Below are the code and all the weights of a small trained network. Each question names an input and a target symbol and asks about switching units off, where a switched-off unit gives its printed mean instead of its output.

import numpy as np


def w(rows, s, z=0):
    codes = np.array(rows[::2]) - 128.0
    scale = np.full(codes.shape[1], s)
    scale[-1] = z or s
    return codes * scale


def f(y):
    return y / 2 * (1 + np.tanh(0.7978845608 * (y + 0.044715 * y**3)))


def softmax(a):
    e = np.exp(a - a.max(-1, keepdims=True))
    return e / e.sum(-1, keepdims=True)


def log_softmax(a):
    a = a - a.max(-1, keepdims=True)
    return a - np.log(np.exp(a).sum(-1, keepdims=True))


def net(x, mask):
    ids = ['ζηλμξπστφ'.index(c) for c in x.split()]
    T = len(ids)
    res = E[ids] + P[:T]
    u = 0
    for l in range(3):
        r = res
        for j in range(2):
            rows = slice(3 * j, 3 * j + 3)
            q, k, v = (r @ M[l][rows].T for M in (Q, K, V))
            z = softmax(np.where(np.tri(T) > 0, q @ k.T / 3**0.5, -1e9)) @ v
            o = O[l][rows]
            res = res + np.where(mask[u + j], z, o[:, -1]) @ o[:, :-1]
        u += 2
        y = f(res @ A[l][:, :-1].T + A[l][:, -1])
        res = res + np.where(mask[u : u + 4], y, B[l][:, -1]) @ B[l][:, :-1]
        u += 4
    return log_softmax(res[-1] @ U[:, :-1].T + U[:, -1])


Q, K, V, O, A, B = {}, {}, {}, {}, {}, {}
E = w([
[211,185,214,163],'ζ',
[206,48,118,124],'η',
[179,3,193,183],'λ',
[76,61,198,109],'μ',
[115,215,126,104],'ξ',
[109,19,118,109],'π',
[103,161,54,93],'σ',
[112,197,194,120],'τ',
[220,148,123,107],'φ',
],0.018)
P = w([
[107,183,75,226],'0',
[124,168,85,186],'1',
[133,157,100,149],'2',
[139,146,112,116],'3',
[155,143,123,82],'4',
[163,133,132,51],'5',
[162,126,140,17],'6',
[161,124,145,1],'7',
],0.0082)
Q[0] = w([
[249,175,150,163],'0.h0',
[158,215,181,50],'0.h0',
[59,80,106,159],'0.h0',
[143,139,237,116],'0.h1',
[146,177,131,84],'0.h1',
[99,83,93,167],'0.h1',
],0.011)
K[0] = w([
[177,143,139,74],'0.h0',
[130,112,140,8],'0.h0',
[94,148,170,220],'0.h0',
[152,90,136,111],'0.h1',
[102,138,138,99],'0.h1',
[64,126,138,135],'0.h1',
],0.016)
V[0] = w([
[104,53,244,160],'0.h0',
[95,136,38,253],'0.h0',
[41,121,155,199],'0.h0',
[90,125,100,114],'0.h1',
[196,77,82,6],'0.h1',
[214,86,162,88],'0.h1',
],0.0051)
O[0] = w([
[132,151,145,53,143],'0.h0',
[102,122,136,124,103],'0.h0',
[142,102,154,9,49],'0.h0',
[145,144,146,121,70],'0.h1',
[136,140,137,140,175],'0.h1',
[89,147,110,157,253],'0.h1',
],0.011,0.0018)
A[0] = w([
[38,114,113,87,4],'0.n0',
[1,198,131,162,62],'0.n1',
[139,68,34,17,186],'0.n2',
[184,156,55,117,80],'0.n3',
],0.0084,0.0025)
B[0] = w([
[172,48,254,206,141],'0.n0',
[191,207,45,69,152],'0.n1',
[121,109,23,208,254],'0.n2',
[245,140,144,127,154],'0.n3',
],0.0066,0.005)
Q[1] = w([
[100,41,97,179],'1.h0',
[124,43,160,112],'1.h0',
[77,5,65,140],'1.h0',
[2,147,157,77],'1.h1',
[150,66,107,37],'1.h1',
[165,182,124,31],'1.h1',
],0.0074)
K[1] = w([
[1,180,133,182],'1.h0',
[5,134,189,207],'1.h0',
[102,215,128,171],'1.h0',
[65,100,141,115],'1.h1',
[150,53,208,28],'1.h1',
[35,188,191,81],'1.h1',
],0.0072)
V[1] = w([
[139,73,103,72],'1.h0',
[2,135,60,179],'1.h0',
[95,142,70,86],'1.h0',
[215,56,43,161],'1.h1',
[102,178,140,209],'1.h1',
[174,44,116,106],'1.h1',
],0.0052)
O[1] = w([
[157,140,151,153,120],'1.h0',
[156,4,122,64,126],'1.h0',
[124,224,46,26,112],'1.h0',
[157,79,24,33,255],'1.h1',
[156,87,144,17,148],'1.h1',
[188,7,79,59,164],'1.h1',
],0.0036,0.0034)
A[1] = w([
[163,187,52,70,196],'1.n0',
[151,212,255,105,95],'1.n1',
[63,208,183,223,2],'1.n2',
[111,41,52,219,47],'1.n3',
],0.0088,0.0017)
B[1] = w([
[23,242,98,215,194],'1.n0',
[77,100,147,46,210],'1.n1',
[252,161,198,1,173],'1.n2',
[158,87,67,23,254],'1.n3',
],0.0072,0.0082)
Q[2] = w([
[145,207,179,6],'2.h0',
[81,207,48,131],'2.h0',
[91,101,112,85],'2.h0',
[68,126,114,145],'2.h1',
[102,109,97,101],'2.h1',
[82,102,160,103],'2.h1',
],0.015)
K[2] = w([
[16,162,112,1],'2.h0',
[139,227,14,190],'2.h0',
[6,62,67,138],'2.h0',
[36,181,138,113],'2.h1',
[105,118,123,113],'2.h1',
[63,69,181,124],'2.h1',
],0.0091)
V[2] = w([
[168,163,74,190],'2.h0',
[193,149,156,122],'2.h0',
[254,18,169,143],'2.h0',
[184,228,37,104],'2.h1',
[211,106,175,214],'2.h1',
[214,58,149,127],'2.h1',
],0.0073)
O[2] = w([
[195,122,40,151,87],'2.h0',
[109,145,120,121,108],'2.h0',
[173,204,253,24,143],'2.h0',
[110,221,124,163,241],'2.h1',
[244,114,152,149,4],'2.h1',
[126,142,2,103,241],'2.h1',
],0.0066,0.0046)
A[2] = w([
[227,57,64,50,116],'2.n0',
[113,79,143,28,74],'2.n1',
[139,175,10,113,140],'2.n2',
[212,86,2,59,1],'2.n3',
],0.0077,0.0097)
B[2] = w([
[111,199,37,70,248],'2.n0',
[165,32,211,186,218],'2.n1',
[202,115,148,151,247],'2.n2',
[30,200,185,255,215],'2.n3',
],0.0094,0.015)
U = w([
[201,225,255,111,50],'ζ',
[164,250,62,41,2],'η',
[231,77,49,30,234],'λ',
[147,87,213,191,214],'μ',
[87,206,230,242,12],'ξ',
[8,91,44,74,217],'π',
[181,56,62,160,173],'σ',
[66,234,221,105,81],'τ',
[251,171,181,170,95],'φ',
],0.0075,0.0059)

Each question gives the input, a string of symbols that net reads in full, and the target symbol t.
The units are the heads (3 rows each of Q, K, V and O) and the neurons (one row each of A and B). Each row of codes is followed by its name. A weight is (code - 128) times the scale printed after its matrix; where a second scale follows, it is the last column's (O, A, B and U).
mask holds one flag per unit, layer by layer, with each layer's heads first. A switched-off unit (its flag False) gives its mean, the last column of its rows in O or B, instead of its output. The means were averaged over made-up inputs and are rounded, as every weight is.
A unit's drop is (log p(t) with every unit on - log p(t) with that unit switched off) / (log p(t) with every unit on - log p(t) with every unit switched off).
The circuit of an input: a set's keep is (log p(t) with only the set's units on - log p(t) with every unit switched off) / (log p(t) with every unit on - log p(t) with every unit switched off). Starting from the 12 units with the biggest drops (on a tie, the unit counted first), units are removed one at a time, each time the one whose removal leaves the highest keep (on an exact tie, the one counted first), for as long as the keep stays at least 0.8.
circuit, biggest first: the units of the circuit, biggest drop first
k most important neurons: the k neurons with the biggest drops, biggest first
k most important neurons of layer l: the k neurons of layer l with the biggest drops, biggest first
heads that matter: for each layer, one digit per head in row order, 1 if its drop is at least 0.15 and else 0, layers parted by /
input π ζ ζ, target ζ: circuit, biggest first	[2.h0; 1.n0; 0.n1; 1.n2]
input λ φ τ, target φ: 4 most important neurons	[1.n2; 2.n0; 0.n1; 2.n3]
input π π φ φ τ, target φ: most important neuron of layer 2	[2.n0]
input λ σ τ, target σ: 2 most important neurons of layer 0	[0.n1; 0.n2]
input π λ φ λ μ, target μ: heads that matter	10 / 00 / 11
input λ ζ η ζ η λ, target λ: 2 most important neurons	[2.n3; 0.n2]
input π ζ λ η τ, target η: 3 most important neurons	[1.n2; 0.n1; 2.n1]
input π ζ ζ φ π μ, target μ: circuit, biggest first	[2.h0; 2.n0; 2.h1; 2.n1]
input ζ λ ξ, target ξ: 3 most important neurons of layer 1	[1.n0; 1.n3; 1.n1]
input τ λ μ φ π ζ π ξ, target π: heads that matter	00 / 01 / 11
input φ π π τ ζ, target π: 2 most important neurons	[1.n1; 0.n2]
input η ζ ζ σ λ τ, target λ: 3 most important neurons	[2.n3; 1.n1; 0.n2]
input ξ λ τ, target λ: heads that matter	10 / 01 / 01
input π ζ ξ, target ξ: 3 most important neurons	[1.n0; 0.n1; 2.n0]
input π τ ζ, target π: heads that matter	00 / 00 / 11
input ζ ξ σ ξ ζ μ τ, target μ: 4 most important neurons	[0.n2; 2.n0; 1.n1; 2.n1]
input φ σ λ ζ, target ζ: heads that matter	10 / 00 / 10
input π π τ λ ξ σ ζ, target λ: most important neuron	[2.n3]
input π μ τ, target μ: 3 most important neurons	[2.n0; 0.n2; 1.n1]
input π τ λ ζ, target λ: heads that matter	00 / 00 / 01
